Below is a small trained network, with its code and all its weights. Each question gives an input and a target symbol and asks what happens when units are switched off, that is, made to give their printed mean instead of their output.

import numpy as np


def w(rows, s, z=0):
    codes = np.array(rows[::2]) - 128.0
    scale = np.full(codes.shape[1], s)
    scale[-1] = z or s
    return codes * scale


def norm(h):
    return h / np.sqrt((h * h).mean(-1, keepdims=True) + 1e-5)


def f(y):
    return np.maximum(y, 0)


def softmax(a):
    e = np.exp(a - a.max(-1, keepdims=True))
    return e / e.sum(-1, keepdims=True)


def log_softmax(a):
    a = a - a.max(-1, keepdims=True)
    return a - np.log(np.exp(a).sum(-1, keepdims=True))


def net(x, mask):
    ids = ['βητφψω'.index(c) for c in x.split()]
    T = len(ids)
    res = E[ids] + P[:T]
    q, k, v = (norm(res) @ M[0].T for M in (Q, K, V))
    z = softmax(np.where(np.tri(T) > 0, q @ k.T / 2**0.5, -1e9)) @ v
    res = res + np.where(mask[0], z, O[0][:, -1]) @ O[0][:, :-1]
    y = f(norm(res) @ A[0][:, :-1].T + A[0][:, -1])
    res = res + np.where(mask[1:17], y, B[0][:, -1]) @ B[0][:, :-1]
    return log_softmax(norm(res)[-1] @ U[:, :-1].T + U[:, -1])


Q, K, V, O, A, B = {}, {}, {}, {}, {}, {}
E = w([
[121,113,87,100,88,249],'β',
[147,118,104,203,85,189],'η',
[138,81,69,148,107,170],'τ',
[99,166,119,145,162,175],'φ',
[139,110,85,121,165,103],'ψ',
[124,152,131,165,114,197],'ω',
],0.017)
P = w([
[85,141,241,43,41,134],'0',
[190,31,101,151,250,174],'1',
[144,97,148,161,223,163],'2',
[131,102,122,192,171,113],'3',
[122,120,116,153,167,101],'4',
[114,138,106,145,160,99],'5',
[111,154,92,166,155,69],'6',
[113,192,90,175,146,61],'7',
[118,195,77,140,134,55],'8',
[117,230,80,99,133,76],'9',
[142,244,46,63,116,63],'10',
[214,254,4,133,207,93],'11',
],0.0073)
Q[0] = w([
[49,45,255,130,156,132],'head 0',
[178,248,63,145,161,178],'head 0',
],0.0074)
K[0] = w([
[236,59,91,152,254,183],'head 0',
[98,138,84,73,29,91],'head 0',
],0.006)
V[0] = w([
[136,8,101,30,125,84],'head 0',
[198,82,136,195,71,126],'head 0',
],0.012)
O[0] = w([
[139,148,8,117,51,36,1],'head 0',
[244,246,97,32,153,168,131],'head 0',
],0.011,0.0059)
A[0] = w([
[186,212,94,66,103,114,43],'neuron 0',
[116,199,93,178,174,161,172],'neuron 1',
[145,133,94,160,119,176,107],'neuron 2',
[118,47,211,112,165,132,177],'neuron 3',
[139,210,78,99,152,139,167],'neuron 4',
[90,199,167,233,146,116,164],'neuron 5',
[140,124,183,92,205,189,159],'neuron 6',
[5,28,100,222,116,148,54],'neuron 7',
[124,99,106,195,50,97,56],'neuron 8',
[89,90,218,152,101,101,77],'neuron 9',
[138,194,96,105,129,144,162],'neuron 10',
[47,137,90,188,52,54,3],'neuron 11',
[178,107,168,127,199,15,204],'neuron 12',
[78,155,99,120,248,67,153],'neuron 13',
[118,148,39,129,118,231,157],'neuron 14',
[111,125,67,154,190,160,194],'neuron 15',
],0.011,0.0035)
B[0] = w([
[131,61,178,199,147,74,167],'neuron 0',
[120,154,161,104,86,111,212],'neuron 1',
[79,174,139,138,89,152,167],'neuron 2',
[193,151,125,255,124,68,206],'neuron 3',
[123,156,127,97,160,71,189],'neuron 4',
[124,142,128,81,85,106,194],'neuron 5',
[128,220,60,130,102,93,253],'neuron 6',
[57,171,78,54,136,110,206],'neuron 7',
[160,174,111,194,160,218,147],'neuron 8',
[167,161,131,17,151,102,159],'neuron 9',
[122,126,144,83,139,79,175],'neuron 10',
[162,239,146,154,208,161,153],'neuron 11',
[156,138,232,58,65,125,142],'neuron 12',
[105,82,217,153,16,147,168],'neuron 13',
[117,135,200,126,66,95,216],'neuron 14',
[66,206,149,102,83,115,206],'neuron 15',
],0.0088,0.012)
U = w([
[88,149,121,62,2,185,2],'β',
[192,214,154,46,192,140,107],'η',
[175,139,133,110,87,34,131],'τ',
[45,160,187,148,165,116,145],'φ',
[153,160,46,104,113,99,207],'ψ',
[189,157,189,210,93,167,159],'ω',
],0.0081,0.0038)

Each question gives the input, a string of symbols that net reads in full, and the target symbol t.
The units are the heads (2 rows each of Q, K, V and O) and the neurons (one row each of A and B). Each row of codes is followed by its name. A weight is (code - 128) times the scale printed after its matrix; where a second scale follows, it is the last column's (O, A, B and U).
mask holds one flag per unit, heads first, then neurons. A switched-off unit (its flag False) gives its mean, the last column of its rows in O or B, instead of its output. The means were averaged over made-up inputs and are rounded, as every weight is.
A unit's drop is (log p(t) with every unit on - log p(t) with that unit switched off) / (log p(t) with every unit on - log p(t) with every unit switched off).
The circuit of an input: a set's keep is (log p(t) with only the set's units on - log p(t) with every unit switched off) / (log p(t) with every unit on - log p(t) with every unit switched off). Starting from the 12 units with the biggest drops (on a tie, the unit counted first), units are removed one at a time, each time the one whose removal leaves the highest keep (on an exact tie, the one counted first), for as long as the keep stays at least 0.8.
units of the circuit, in order: the units of the circuit, biggest drop first
most important unit: the unit with the biggest drop
k most important neurons: the k neurons with the biggest drops, biggest first
drop of u: that unit's drop, to one decimal
input ω η η η ω τ ω ψ τ ω ω τ, target ω: units of the circuit, in order	[head 0; neuron 3]
input τ η η ψ η η η ψ ψ ω, target τ: units of the circuit, in order	[head 0; neuron 0; neuron 10]
input ω β η φ β, target ω: units of the circuit, in order	[head 0; neuron 7; neuron 3]
input ω ψ ψ ω ω τ η φ τ φ β ψ, target ω: units of the circuit, in order	[neuron 13; neuron 7]
input β ψ φ β β τ φ η β ψ, target β: 2 most important neurons	[neuron 13; neuron 3]
input τ η τ, target τ: units of the circuit, in order	[head 0; neuron 0; neuron 6]
input ω φ τ η ω φ ω φ ω τ β τ, target ω: units of the circuit, in order	[head 0; neuron 7]
input ω φ φ η ω φ, target ω: units of the circuit, in order	[head 0; neuron 7; neuron 3]
input φ β ω ω η η ω τ φ η φ η, target φ: units of the circuit, in order	[head 0]
input ω φ β β τ η τ φ φ ψ, target ω: units of the circuit, in order	[head 0; neuron 3; neuron 7]
input η τ τ β ψ η, target η: 2 most important neurons	[neuron 3; neuron 13]
input τ η β, target τ: 2 most important neurons	[neuron 0; neuron 14]
input φ ω ψ φ β ψ ω ω β τ β φ, target β: 2 most important neurons	[neuron 13; neuron 5]
input β η φ ψ ψ η, target β: most important unit	neuron 3
input η η τ φ ψ τ ψ β ψ η τ, target η: drop of head 0	1.4
input φ τ ψ φ η φ ω φ ψ φ φ φ, target φ: drop of neuron 7	0.1
input ψ ψ τ ω, target ψ: drop of neuron 7	0.1
input η φ φ τ ω η ω β, target η: drop of head 0	1.4
